The rows lie along a hidden order. The number after each row says roughly how far along it the row is, from 0 to 15. A new part has a new order.
+3.97, +2.19, +0.51, +2.06, -0.14, -0.31, -1.97, -3.07, +3.24, +0.27, -0.64, -0.14, -3.54, -2.99, -1.46, -0.14, +1.40, +1.84, -1.12, -0.69, +0.49, +0.09, -2.67, -0.14, +0.09, +0.00, -3.50, +0.66, +1.29, -4.99, -2.65, -1.14, -2.05, +0.01, -1.37, -0.61, +0.25, +4.49, +1.82, -4.21, -1.86, -0.23, +4.11, -0.39, -2.01, +0.47, -1.45, +1.64, -0.97, +4.24, -0.64, +0.90, -0.24, +0.45, -0.24, +1.18, -1.53, -1.98, -0.36, -0.02, +0.79, +1.04, -0.57, -2.68, -0.33, +1.95, +0.82, +2.81 => 8
+3.98, +1.77, -0.51, +3.92, -0.36, -0.99, +6.50, -6.34, -1.84, -1.42, +2.10, +0.61, +3.53, -1.62, -0.04, +0.95, +1.64, -2.74, -0.56, -0.67, +0.09, -0.06, -1.08, -0.11, -0.28, +0.41, -0.33, +1.63, +1.88, +5.02, +1.98, -0.59, +0.42, +2.02, +0.64, +3.57, -1.88, -2.78, -1.70, +4.91, +0.94, +0.02, -9.17, -0.69, +4.82, -0.20, +0.61, +1.63, -1.73, -4.14, +0.08, +0.67, -0.68, +0.87, -0.04, -0.21, +0.60, +2.48, +0.02, +0.28, +3.25, -1.61, -0.25, -0.52, +0.14, -0.44, +3.32, -6.31 => 8
+4.60, +2.25, +0.35, +2.20, -0.59, -1.58, -5.09, -0.52, +1.08, -0.59, +1.31, +0.86, -2.55, -2.58, +0.25, -5.82, -5.15, -2.53, -0.44, +0.14, +0.67, +0.75, -1.74, +0.31, -0.52, -3.83, +0.51, +4.63, +2.79, +1.19, -5.50, -0.45, -0.97, +1.48, -1.17, +2.91, +0.81, +7.08, -1.24, +1.28, -1.54, -0.23, -5.10, +0.08, +5.64, +1.06, +0.58, +0.42, -5.47, -3.67, +1.55, +1.08, +1.68, +2.17, -1.14, -0.87, -3.53, +7.12, -0.29, +0.99, +5.75, +4.24, -0.55, +0.85, +1.20, +1.69, +3.63, -6.05 => 14
+4.49, +0.93, -0.51, -4.15, -0.37, -3.52, -6.65, +0.28, +3.57, -0.73, -0.17, -0.20, -4.21, -4.34, -2.48, -4.28, +0.07, +3.99, -1.25, -1.13, +0.49, -0.86, -1.53, -0.12, -1.31, +0.92, -2.08, +1.56, +3.20, -0.09, -3.70, +0.16, +0.08, +1.97, -1.11, +1.75, +1.55, +6.00, +0.09, -2.17, -2.81, -0.24, +1.67, -0.82, -0.45, -1.06, +0.05, -1.20, -4.48, -3.28, +4.21, +2.36, +1.56, +0.11, +0.78, +4.49, -3.27, +0.64, +0.32, +0.75, +4.83, +3.36, -0.63, -4.57, +1.21, +0.52, +2.27, -2.79 => 15
+1.50, +2.09, +0.76, -0.41, +0.68, -1.14, +5.27, -8.24, +0.71, -1.77, +0.69, -0.66, +2.51, +1.88, -4.35, +8.42, +3.84, -5.16, -1.62, +0.31, +0.75, -0.96, -3.01, -0.69, +1.26, -0.04, -7.16, -1.12, -0.32, -5.87, +1.30, +1.30, -0.87, +0.34, +0.06, -0.50, -2.07, +1.67, -1.07, -4.49, -0.47, -0.08, +2.33, -0.48, -2.68, -0.28, -1.29, +3.62, +2.74, +5.09, -2.54, +1.37, -1.44, -1.76, +0.16, +0.35, -0.19, -4.06, -0.24, -0.69, -0.47, -1.41, +0.23, -1.88, -2.47, +1.80, -0.71, +2.72 => 3
-4.62, -4.36, -0.59, +0.63, -0.79, +3.75, +0.13, -1.18, +1.06, -1.01, +0.10, -0.20, +0.39, -0.91, +1.43, -1.26, +1.14, +2.55, -0.09, +1.32, -0.19, +0.42, +1.41, -0.37, -0.24, -0.14, -1.72, -1.65, +0.32, +1.44, +3.84, +0.92, -0.56, -0.22, -0.32, +1.09, +2.16, -3.26, +0.06, +0.84, +1.19, +0.16, -0.09, +0.18, -1.74, +0.44, +0.87, -1.15, +2.32, -1.23, +0.58, -0.47, +0.38, +0.26, +1.80, -1.63, +0.40, -0.43, +0.30, +0.60, -1.96, -3.33, +0.67, +1.07, +1.23, -3.66, +1.02, -2.66 => 8
-7.57, -3.84, -1.05, +1.67, -0.50, +5.13, +2.40, +4.87, +0.82, +1.03, -0.33, +0.64, -0.16, +1.79, +2.24, -7.75, -4.08, +3.63, +1.21, -0.59, -0.41, +0.20, +2.88, +0.16, -0.73, +1.71, +5.48, +1.50, +0.85, +2.08, -0.12, +0.82, +1.16, -0.20, +0.17, +0.39, +1.09, -4.81, +0.98, +5.27, +2.07, +0.23, -5.07, +0.98, +1.07, -0.54, +1.98, -3.04, -0.39, -4.61, +0.97, -1.90, +1.31, +0.74, -0.97, -2.23, -1.14, +5.62, -0.25, +0.87, -1.89, -1.57, +0.36, +3.51, +1.84, -1.42, +0.39, -4.38 => 12
-9.92, -3.17, -0.51, +4.47, -0.77, +6.04, +6.39, +0.72, +0.50, -0.61, -0.18, -0.19, +1.51, +0.40, +3.24, +0.37, -0.10, +0.97, +0.46, -0.07, -0.14, +0.23, +2.05, -0.39, +0.08, +0.72, -1.27, -0.31, -0.87, +2.03, +3.25, +2.28, -0.85, -1.46, +0.23, -0.14, +1.31, -6.78, +1.03, +1.88, +3.90, +0.22, -0.46, +0.57, -1.10, +1.95, +1.50, -0.18, +3.19, +1.21, -1.20, -1.62, -0.04, +0.36, -1.06, -3.32, +2.12, -0.73, +0.16, +0.45, -4.09, -2.34, +0.93, +0.96, +1.08, -2.77, -0.76, -2.62 => 6
-1.78, -2.46, -1.72, +4.56, -0.92, +2.55, -3.48, +6.15, -0.91, +4.30, -1.03, +0.44, -4.52, -3.24, +3.25, -1.54, -0.52, +5.84, +1.06, -2.03, -0.96, +2.46, +3.41, +0.06, -1.55, +2.15, +4.09, -1.13, +0.09, +5.85, -1.73, -0.84, +0.62, -1.49, -0.77, -0.49, +1.90, -6.81, +2.16, +3.27, +2.86, +0.06, +0.04, -0.05, +1.38, +1.07, +0.54, -1.27, -0.97, -5.36, +1.66, -2.14, -0.21, +1.58, -2.32, +1.23, +1.52, +0.48, +0.54, +0.91, -0.60, -0.46, +0.01, -0.74, +1.69, -1.89, +2.50, -1.59 => 10
+6.36, +2.82, +0.35, +7.70, -0.38, -0.64, +9.99, -8.98, -2.52, -0.33, +2.31, +0.29, +6.61, -0.42, +2.30, +5.41, +6.47, -4.67, -0.70, +0.07, -0.36, -1.45, -0.85, +0.03, +0.86, +1.12, -1.33, +0.70, -1.01, +5.31, +6.52, -1.50, -0.05, +1.98, +1.26, +2.31, -4.60, -7.79, -1.21, +6.43, +3.46, +0.09, -7.50, -0.50, +4.72, -0.21, +0.15, +3.37, +0.44, +1.88, -3.35, +0.26, -3.51, +0.72, +4.22, -3.79, +4.11, +0.55, -0.48, -0.90, +0.78, -6.32, +0.40, +2.51, -1.38, -1.79, +1.54, -5.04 => 0
+5.38, +1.01, -0.39, +0.25, -0.23, -0.53, +8.99, -9.28, -0.01, -1.89, +1.33, -0.72, +5.01, +0.94, -1.87, +3.01, +5.87, -2.71, -1.78, -2.16, +1.28, +0.08, -1.60, -0.41, -0.58, +1.41, -4.66, -3.26, +0.28, +1.90, +2.54, +1.47, +1.22, +2.04, -0.06, +2.71, -0.16, -1.68, -2.04, +1.82, -0.83, -0.09, -5.29, -1.33, -0.38, -1.16, +0.26, +0.61, -1.46, -2.02, +1.97, +1.21, -1.98, -1.30, +3.84, +3.02, +0.11, -1.64, +0.14, +0.24, +3.97, -0.61, -0.20, -4.08, -2.43, -1.61, +2.93, -3.73 => 10
-5.28, -1.62, -0.26, +4.32, -0.27, +3.27, -0.11, +4.99, -0.45, +1.20, -0.44, +0.55, -0.08, -0.70, +3.03, -0.47, -3.71, +2.69, +1.08, +0.96, -1.27, +0.61, +1.87, +0.33, +0.11, -0.76, +1.04, -0.14, -1.31, +1.76, -0.09, -0.36, -0.38, -0.97, +0.23, -1.99, +0.72, -4.56, +1.91, +1.56, +3.44, +0.24, +1.69, +0.67, +0.46, +0.41, +0.27, -0.11, +2.24, -1.07, -1.58, -1.19, -0.34, +0.87, -0.15, -2.69, +1.66, +0.62, +0.32, +0.04, -3.14, -0.83, +0.64, +3.32, +0.70, -0.67, -0.08, +0.23 => 4
-6.60, -5.88, -1.13, +1.26, -0.61, +6.98, +9.98, -6.27, +1.24, -1.14, -0.19, -1.63, +3.98, +3.29, +0.92, +1.60, +3.05, -0.25, -1.46, +1.06, +0.60, +0.18, +0.53, -0.81, +0.10, +0.16, -6.60, -4.14, -1.08, +0.79, +4.37, +3.24, -2.35, -0.83, -0.93, +0.21, +2.35, -5.45, -0.04, +0.13, +3.76, +0.14, -0.42, +0.02, -3.30, +0.72, +1.80, +0.14, +3.36, +2.35, +0.15, -1.29, -2.15, -1.12, +0.87, -4.25, +1.91, -2.77, +0.06, +0.83, -2.38, -4.15, +0.89, -2.21, +0.00, -4.43, -0.73, -4.06 => 8
-8.34, -3.80, -0.29, -1.44, +0.19, +5.56, -1.44, -3.57, +2.14, -1.75, -0.75, -0.89, -0.65, +2.33, -0.46, -0.55, -4.74, -2.89, -0.33, +3.78, +0.39, +0.14, -1.80, -0.24, +0.97, -5.09, -4.09, -0.95, -0.35, -3.29, -1.12, +1.74, -2.44, -2.25, -1.00, -0.96, +1.69, +0.87, +0.42, -4.16, +1.87, +0.16, +3.06, +0.80, -1.72, +1.35, +0.60, +0.99, +2.91, +4.61, -1.58, -0.49, +0.68, +0.04, -3.08, -3.52, -1.06, -0.13, -0.14, +0.93, -1.31, +0.39, +0.52, +1.33, +0.76, -1.71, -1.88, -0.40 => 9
-4.07, -5.43, -1.50, +8.25, -0.87, +4.92, -1.77, +4.72, -0.73, +4.64, -1.33, -0.23, -2.89, -2.35, +3.97, +1.16, +0.41, +5.03, +1.05, -0.76, -0.86, +2.39, +4.23, +0.05, -0.55, +1.50, +2.69, -2.02, -2.11, +3.78, +0.52, -0.71, -1.09, -3.14, -0.68, -1.81, +1.04, -7.14, +1.46, +1.53, +5.17, -0.01, +2.73, +0.41, +0.82, +2.33, +0.02, -0.63, +2.26, -0.99, +0.36, -2.88, -1.15, +1.75, -3.10, -1.35, +3.05, -1.04, +0.29, +0.48, -3.40, -2.05, +0.42, +0.48, +2.96, -0.71, +0.12, -0.39 => 4
